Here is a tiny trained network, its code and every weight. The questions are about switching its units off for an input and a class, where a switched-off unit gives its printed mean instead of its output.

import numpy as np


def w(rows, s, z=0):
    codes = np.array(rows[::2]) - 128.0
    scale = np.full(codes.shape[1], s)
    scale[-1] = z or s
    return codes * scale


def f(y):
    return np.maximum(y, 0)


def log_softmax(a):
    a = a - a.max(-1, keepdims=True)
    return a - np.log(np.exp(a).sum(-1, keepdims=True))


def net(x, mask):
    res = np.array(x, float).reshape(1, 7) / 4 @ E
    y = f(res @ A[0][:, :-1].T + A[0][:, -1])
    res = res + np.where(mask, y, B[0][:, -1]) @ B[0][:, :-1]
    return log_softmax(res[-1] @ U[:, :-1].T + U[:, -1])


A, B = {}, {}
E = w([
[230,124,212,190,237,120,94,126],'x0',
[130,128,126,132,128,130,129,128],'x1',
[74,44,57,131,235,85,183,129],'x2',
[180,2,180,139,64,151,213,127],'x3',
[205,62,65,38,131,163,38,127],'x4',
[132,130,126,129,128,129,133,127],'x5',
[126,128,129,128,129,132,129,129],'x6',
],0.0094)
A[0] = w([
[94,128,84,117,71,106,135,104,33],'neuron 0',
[83,213,98,121,196,137,75,128,28],'neuron 1',
[87,182,168,207,122,100,203,119,55],'neuron 2',
[123,139,110,121,120,147,143,119,58],'neuron 3',
[63,145,43,81,34,136,166,134,87],'neuron 4',
[126,122,126,146,119,121,119,156,84],'neuron 5',
[163,182,189,120,41,151,107,132,60],'neuron 6',
[70,120,69,109,53,112,129,84,53],'neuron 7',
[225,59,51,33,136,174,41,126,3],'neuron 8',
[174,43,172,144,98,149,193,132,66],'neuron 9',
[121,127,131,121,122,117,119,131,54],'neuron 10',
[65,27,54,124,255,63,209,122,32],'neuron 11',
[209,122,202,189,225,123,112,115,70],'neuron 12',
[27,131,79,97,46,147,140,94,65],'neuron 13',
[123,129,143,110,133,107,126,143,88],'neuron 14',
[173,192,203,141,19,156,82,125,76],'neuron 15',
[55,180,198,227,124,111,219,134,69],'neuron 16',
[214,131,198,203,227,113,81,86,83],'neuron 17',
[72,189,185,193,131,97,216,129,37],'neuron 18',
[63,247,79,128,202,103,32,145,68],'neuron 19',
[113,136,139,156,125,128,137,118,59],'neuron 20',
[155,64,142,141,77,141,190,145,72],'neuron 21',
[151,163,168,105,84,121,125,138,37],'neuron 22',
[159,184,195,109,37,142,94,108,77],'neuron 23',
[139,33,198,135,82,158,177,130,70],'neuron 24',
],0.0086,0.0059)
B[0] = w([
[121,132,159,109,134,148,147,157,155],'neuron 0',
[188,153,112,127,64,77,168,73,194],'neuron 1',
[119,56,135,90,132,131,52,104,203],'neuron 2',
[133,129,142,137,124,125,125,143,130],'neuron 3',
[90,152,207,95,134,165,172,199,214],'neuron 4',
[122,123,134,128,124,131,132,115,128],'neuron 5',
[120,137,76,185,186,157,130,130,190],'neuron 6',
[125,145,177,109,131,145,155,195,179],'neuron 7',
[85,28,128,76,123,122,6,96,227],'neuron 8',
[189,179,111,125,61,51,162,70,189],'neuron 9',
[130,136,134,120,126,137,136,127,128],'neuron 10',
[112,180,48,254,214,214,122,123,254],'neuron 11',
[66,161,202,82,117,163,176,214,222],'neuron 12',
[96,140,190,88,137,149,176,195,201],'neuron 13',
[134,118,121,128,124,132,135,132,128],'neuron 14',
[117,145,66,209,205,174,127,125,215],'neuron 15',
[121,62,114,72,123,124,22,108,233],'neuron 16',
[65,150,193,66,102,167,209,225,235],'neuron 17',
[130,39,122,85,123,130,45,114,209],'neuron 18',
[224,163,105,129,43,36,199,39,245],'neuron 19',
[137,100,118,127,124,136,118,133,136],'neuron 20',
[180,174,118,124,80,61,168,77,176],'neuron 21',
[129,135,99,163,155,147,128,120,150],'neuron 22',
[95,122,79,202,197,158,134,121,198],'neuron 23',
[197,183,105,119,85,48,168,56,190],'neuron 24',
],0.0085,0.012)
U = w([
[95,151,206,79,121,153,205,237,255],'0',
[189,168,113,132,65,56,195,48,173],'1',
[110,145,66,254,221,178,133,130,40],'2',
[113,40,138,59,119,124,1,109,36],'3',
],0.011,0.0013)

Each question gives the input, the list of numbers given to net, and the class t.
The units are the neurons (one row each of A and B). Each row of codes is followed by its name. A weight is (code - 128) times the scale printed after its matrix; where a second scale follows, it is the last column's (A, B and U).
mask holds one flag per neuron, in row order. A switched-off neuron (its flag False) gives its mean, the last column of its row in B, instead of its output. The means were averaged over made-up inputs and are rounded, as every weight is.
A unit's drop is (log p(t) with every unit on - log p(t) with that unit switched off) / (log p(t) with every unit on - log p(t) with every unit switched off).
The circuit of an input: a set's keep is (log p(t) with only the set's units on - log p(t) with every unit switched off) / (log p(t) with every unit on - log p(t) with every unit switched off). Starting from the 12 units with the biggest drops (on a tie, the unit counted first), units are removed one at a time, each time the one whose removal leaves the highest keep (on an exact tie, the one counted first), for as long as the keep stays at least 0.8.
circuit, biggest first: the units of the circuit, biggest drop first
most important unit: the unit with the biggest drop
top k neurons: the k neurons with the biggest drops, biggest first
drop of u: that unit's drop, to one decimal
input [1,-2,2,7,-7,6,1], class 1: top 2 neurons => neuron 24; neuron 9
input [-3,4,-5,4,-7,-7,-7], class 3: most important unit => neuron 16
input [5,8,-5,-4,-6,-4,5], class 3: top 3 neurons => neuron 16; neuron 11; neuron 18
input [-3,-1,-7,5,-7,-6,6], class 2: top 4 neurons => neuron 15; neuron 23; neuron 6; neuron 8
input [-1,1,-5,-3,-5,-4,7], class 2: top 2 neurons => neuron 15; neuron 8
input [-6,-5,3,5,-7,0,2], class 3: top 2 neurons => neuron 16; neuron 18
input [-1,7,0,3,-3,-5,8], class 1: top 4 neurons => neuron 8; neuron 24; neuron 21; neuron 9
input [-6,5,-3,7,-8,4,3], class 3: top 3 neurons => neuron 16; neuron 18; neuron 2
input [7,-1,1,8,3,-6,-4], class 1: top 3 neurons => neuron 9; neuron 24; neuron 21
input [-4,-3,-8,6,1,-6,-4], class 2: top 2 neurons => neuron 15; neuron 23
input [8,-7,5,3,-7,-4,6], class 0: top 3 neurons => neuron 17; neuron 12; neuron 8
input [2,8,-6,-5,-4,4,5], class 2: top 3 neurons => neuron 15; neuron 23; neuron 6
input [5,-7,0,8,-8,1,-3], class 1: top 3 neurons => neuron 24; neuron 9; neuron 21
input [3,0,-1,-8,-6,1,3], class 1: circuit, biggest first => neuron 19
input [-6,3,7,-8,-3,-3,8], class 1: top 2 neurons => neuron 19; neuron 1
input [-2,3,-2,-2,-7,-8,6], class 3: drop of neuron 4 => 0.0
input [1,-6,2,2,-1,-6,4], class 1: drop of neuron 6 => 0.8
input [-7,7,1,-5,3,5,8], class 0: drop of neuron 4 => 0.1
